Below are the code and all the weights of a small trained network. Each question names an input and a target symbol and asks about switching units off, where a switched-off unit gives its printed mean instead of its output.

import numpy as np


def w(rows, s, z=0):
    codes = np.array(rows[::2]) - 128.0
    scale = np.full(codes.shape[1], s)
    scale[-1] = z or s
    return codes * scale


def f(y):
    return np.maximum(y, 0)


def softmax(a):
    e = np.exp(a - a.max(-1, keepdims=True))
    return e / e.sum(-1, keepdims=True)


def log_softmax(a):
    a = a - a.max(-1, keepdims=True)
    return a - np.log(np.exp(a).sum(-1, keepdims=True))


def net(x, mask):
    ids = ['αβγεζηθλξπστφψω'.index(c) for c in x.split()]
    T = len(ids)
    res = E[ids] + P[:T]
    u = 0
    for l in range(2):
        r = res
        for j in range(3):
            rows = slice(2 * j, 2 * j + 2)
            q, k, v = (r @ M[l][rows].T for M in (Q, K, V))
            z = softmax(np.where(np.tri(T) > 0, q @ k.T / 2**0.5, -1e9)) @ v
            o = O[l][rows]
            res = res + np.where(mask[u + j], z, o[:, -1]) @ o[:, :-1]
        u += 3
        y = f(res @ A[l][:, :-1].T + A[l][:, -1])
        res = res + np.where(mask[u : u + 4], y, B[l][:, -1]) @ B[l][:, :-1]
        u += 4
    return log_softmax(res[-1] @ U[:, :-1].T + U[:, -1])


Q, K, V, O, A, B = {}, {}, {}, {}, {}, {}
E = w([
[116,123,140],'α',
[188,181,138],'β',
[80,107,172],'γ',
[137,117,127],'ε',
[136,133,138],'ζ',
[128,176,93],'η',
[102,129,148],'θ',
[155,109,65],'λ',
[139,138,112],'ξ',
[175,84,17],'π',
[136,124,138],'σ',
[163,84,50],'τ',
[26,180,130],'φ',
[236,3,240],'ψ',
[12,198,230],'ω',
],0.014)
P = w([
[133,92,136],'0',
[90,77,93],'1',
[68,102,87],'2',
[157,126,128],'3',
[205,173,154],'4',
[99,133,159],'5',
[109,15,65],'6',
[94,149,89],'7',
[173,105,190],'8',
[193,151,83],'9',
[44,6,136],'10',
],0.014)
Q[0] = w([
[173,204,139],'0.h1',
[132,168,81],'0.h1',
[166,159,148],'0.h2',
[226,125,90],'0.h2',
[5,184,136],'0.h3',
[49,66,90],'0.h3',
],0.011)
K[0] = w([
[65,161,4],'0.h1',
[99,189,139],'0.h1',
[168,168,112],'0.h2',
[195,83,192],'0.h2',
[143,77,157],'0.h3',
[175,146,191],'0.h3',
],0.015)
V[0] = w([
[165,107,225],'0.h1',
[218,83,128],'0.h1',
[105,5,153],'0.h2',
[115,93,124],'0.h2',
[78,74,160],'0.h3',
[113,145,73],'0.h3',
],0.015)
O[0] = w([
[124,224,152,116],'0.h1',
[95,201,54,1],'0.h1',
[176,113,198,210],'0.h2',
[189,98,180,169],'0.h2',
[173,120,185,237],'0.h3',
[2,61,15,109],'0.h3',
],0.0076,0.0049)
A[0] = w([
[227,71,147,2],'0.n1',
[166,255,97,81],'0.n2',
[119,115,97,107],'0.n3',
[31,8,116,93],'0.n4',
],0.0081,0.0042)
B[0] = w([
[141,187,97,185],'0.n1',
[196,12,141,180],'0.n2',
[178,89,207,137],'0.n3',
[123,2,152,254],'0.n4',
],0.0097,0.0069)
Q[1] = w([
[59,86,119],'1.h1',
[132,254,235],'1.h1',
[80,71,106],'1.h2',
[158,58,199],'1.h2',
[29,72,105],'1.h3',
[84,39,104],'1.h3',
],0.0064)
K[1] = w([
[50,254,143],'1.h1',
[6,135,188],'1.h1',
[115,105,54],'1.h2',
[121,174,155],'1.h2',
[111,203,119],'1.h3',
[90,107,75],'1.h3',
],0.009)
V[1] = w([
[188,68,129],'1.h1',
[128,135,136],'1.h1',
[224,128,94],'1.h2',
[178,125,135],'1.h2',
[251,154,87],'1.h3',
[135,121,72],'1.h3',
],0.016)
O[1] = w([
[104,172,207,253],'1.h1',
[126,156,131,124],'1.h1',
[9,127,153,132],'1.h2',
[103,166,131,166],'1.h2',
[121,99,75,81],'1.h3',
[54,108,147,84],'1.h3',
],0.012,0.018)
A[1] = w([
[179,113,188,105],'1.n1',
[46,15,112,5],'1.n2',
[68,161,226,252],'1.n3',
[248,2,239,199],'1.n4',
],0.0051,0.0041)
B[1] = w([
[181,87,171,182],'1.n1',
[16,239,149,142],'1.n2',
[156,146,2,229],'1.n3',
[71,85,23,251],'1.n4',
],0.0066,0.023)
U = w([
[160,191,160,116],'α',
[124,160,155,2],'β',
[221,126,72,176],'γ',
[136,136,70,159],'ε',
[146,131,68,73],'ζ',
[129,93,57,50],'η',
[98,97,145,123],'θ',
[80,78,170,92],'λ',
[137,150,99,159],'ξ',
[103,87,109,52],'π',
[111,56,37,198],'σ',
[143,145,44,235],'τ',
[106,163,7,76],'φ',
[151,126,88,74],'ψ',
[162,1,162,198],'ω',
],0.0091,0.0063)

Each question gives the input, a string of symbols that net reads in full, and the target symbol t.
The units are the heads (2 rows each of Q, K, V and O) and the neurons (one row each of A and B). Each row of codes is followed by its name. A weight is (code - 128) times the scale printed after its matrix; where a second scale follows, it is the last column's (O, A, B and U).
mask holds one flag per unit, layer by layer, with each layer's heads first. A switched-off unit (its flag False) gives its mean, the last column of its rows in O or B, instead of its output. The means were averaged over made-up inputs and are rounded, as every weight is.
A unit's drop is (log p(t) with every unit on - log p(t) with that unit switched off) / (log p(t) with every unit on - log p(t) with every unit switched off).
The circuit of an input: a set's keep is (log p(t) with only the set's units on - log p(t) with every unit switched off) / (log p(t) with every unit on - log p(t) with every unit switched off). Starting from the 12 units with the biggest drops (on a tie, the unit counted first), units are removed one at a time, each time the one whose removal leaves the highest keep (on an exact tie, the one counted first), for as long as the keep stays at least 0.8.
circuit, biggest first: the units of the circuit, biggest drop first
most important unit: the unit with the biggest drop
top k neurons: the k neurons with the biggest drops, biggest first
k most important neurons of layer l: the k neurons of layer l with the biggest drops, biggest first
heads that matter: for each layer, one digit per head in row order, 1 if its drop is at least 0.15 and else 0, layers parted by /
input σ ζ φ η λ, target ω: circuit, biggest first	(0.h1)
input η φ φ π, target ω: heads that matter	101 / 010
input ζ φ η π φ φ φ σ, target ω: circuit, biggest first	(0.h1 1.h2 1.n3)
input φ φ η ω ω φ σ ψ θ η ε, target α: circuit, biggest first	(0.h1 1.n4)
input φ φ θ φ φ φ ω λ, target ω: heads that matter	101 / 010
input η φ φ, target σ: heads that matter	100 / 110
input λ φ ζ φ η ω, target ω: circuit, biggest first	(1.h2 1.h1 0.h1 1.n3)
input ψ φ ω η φ φ σ φ, target φ: 2 most important neurons of layer 0	(0.n2 0.n4)
input φ φ σ φ ψ η ψ φ ψ φ ω, target α: top 2 neurons	(0.n4 0.n2)
input ω ξ η, target γ: top 4 neurons	(0.n4 0.n2 1.n4 1.n2)
input ω ω λ, target γ: circuit, biggest first	(1.h2 1.h3 0.h1)
input φ ω ω φ γ, target γ: heads that matter	000 / 011
input ω φ η π φ φ φ α, target ω: circuit, biggest first	(0.h1 1.h2)
input φ φ ω φ λ φ φ η φ ψ, target α: circuit, biggest first	(1.h1)
input σ σ ψ φ η φ τ ω φ ψ, target γ: top 2 neurons	(0.n1 1.n4)
input φ σ φ π σ ω ψ, target α: heads that matter	100 / 000
input ψ α η ω φ ε φ ω, target φ: top 2 neurons	(0.n4 0.n2)
input φ σ φ ψ φ τ φ σ γ φ φ, target α: circuit, biggest first	(0.h3 0.h1)
input ψ φ ε β γ ω φ ω σ σ, target φ: circuit, biggest first	(1.h2 1.h3 0.h3 0.n4)
input φ φ φ λ σ, target ω: heads that matter	111 / 010
input η λ ω φ ζ φ ξ τ, target ω: 2 most important neurons of layer 1	(1.n3 1.n2)
input ω λ ζ φ ω φ ω ζ σ, target γ: top 3 neurons	(0.n2 0.n4 0.n1)
input φ φ ψ φ, target α: most important unit	0.h3
input ψ π φ γ ω φ, target φ: heads that matter	011 / 011
input η ω τ φ ω ε ε, target γ: heads that matter	101 / 010
